[[132 135 135 130 134 133 110 117 126 115 123 119 134 125 157]
 [121 131 122 130 121 130 126 127 127 135 131 119 129 126 143]
 [133 128 123 128 125 122 126 133 128 118 132 120  98 126 133]
 [125 133 139 128 136 132 123 135 133 132 128 136 142 125 128]]
->
[[125 157 132 135 135 130 134 133 110 117 126 115 123 119 134]
 [126 143 121 131 122 130 121 130 126 127 127 135 131 119 129]
 [126 133 133 128 123 128 125 122 126 133 128 118 132 120  98]
 [125 128 125 133 139 128 136 132 123 135 133 132 128 136 142]]

[[117 134 138 128 142 128 134 134 128 123 139 124]
 [124 127 130 127 140 128 118 128 122 131 121 125]
 [115 130 140 126 151 138 121 131 123 127 132 122]]
->
[[139 124 117 134 138 128 142 128 134 134 128 123]
 [121 125 124 127 130 127 140 128 118 128 122 131]
 [132 122 115 130 140 126 151 138 121 131 123 127]]

[[134 140 150 135 116 110 135 135]
 [124 130 124 124 134 123 133 138]
 [140 132 134 107 118 127 124 121]
 [115 120 135 139 138 146 134 122]
 [119 134 113 109 135 134 142 138]]
->
[[135 135 134 140 150 135 116 110]
 [133 138 124 130 124 124 134 123]
 [124 121 140 132 134 107 118 127]
 [134 122 115 120 135 139 138 146]
 [142 138 119 134 113 109 135 134]]

[[121 123 115 139 124 147 144 123 121 143]
 [140 125 128 140 125 139 135 124 153 135]]
->
[[121 143 121 123 115 139 124 147 144 123]
 [153 135 140 125 128 140 125 139 135 124]]

[[137 133 123 115 124 111 117 122]
 [144 123 121 103 123 136 136 117]
 [129 156 146 121 113 128 128 128]
 [121 142 149 137 124 126 128 136]
 [114 123 130 147 129 141 137 142]
 [124 114 123 143 150 130 121 118]]
->
[[117 122 137 133 123 115 124 111]
 [136 117 144 123 121 103 123 136]
 [128 128 129 156 146 121 113 128]
 [128 136 121 142 149 137 124 126]
 [137 142 114 123 130 147 129 141]
 [121 118 124 114 123 143 150 130]]

[[112 143 129]
 [118 120 144]
 [144 124 125]
 [154 114 127]
 [149 124 133]
 [120 146 133]
 [120 148 133]
 [136 122 123]
 [113 133 140]
 [118 116 133]
 [120 108 130]]
->
[[143 129 112]
 [120 144 118]
 [124 125 144]
 [114 127 154]
 [124 133 149]
 [146 133 120]
 [148 133 120]
 [122 123 136]
 [133 140 113]
 [116 133 118]
 [108 130 120]]

[[153 112 113]
 [110 149 120]
 [136 148 153]
 [132 150 144]
 [144 112 133]
 [107 108 103]
 [152 136 126]
 [153 124 103]
 [116 141 142]]
->
[[112 113 153]
 [149 120 110]
 [148 153 136]
 [150 144 132]
 [112 133 144]
 [108 103 107]
 [136 126 152]
 [124 103 153]
 [141 142 116]]
---
[[134 121 119 146 122]
 [133 146 112 129 122]
 [131 112 107 143 119]
 [127 124 144 124 123]
 [115 118 150 147 150]]
->
[134 146 107 124 150]

[[143 111 156 138]
 [125 145 115 121]
 [128 136 113 135]
 [143 126 114 135]]
->
[143 145 113 135]

[[106 129 138]
 [130 125 120]]
->
[106 125]

[[103 128]
 [110 113]]
->
[103 113]

[[116 130 120 119]
 [118 129 134 120]
 [ 99 136 115 113]]
->
[116 129 115]

[[116 118 143 135 139]
 [110 117 149 139 155]
 [139 137 119 127 119]
 [111 118 144 131 142]
 [132 129 123 128 122]]
->
[116 117 119 131 122]
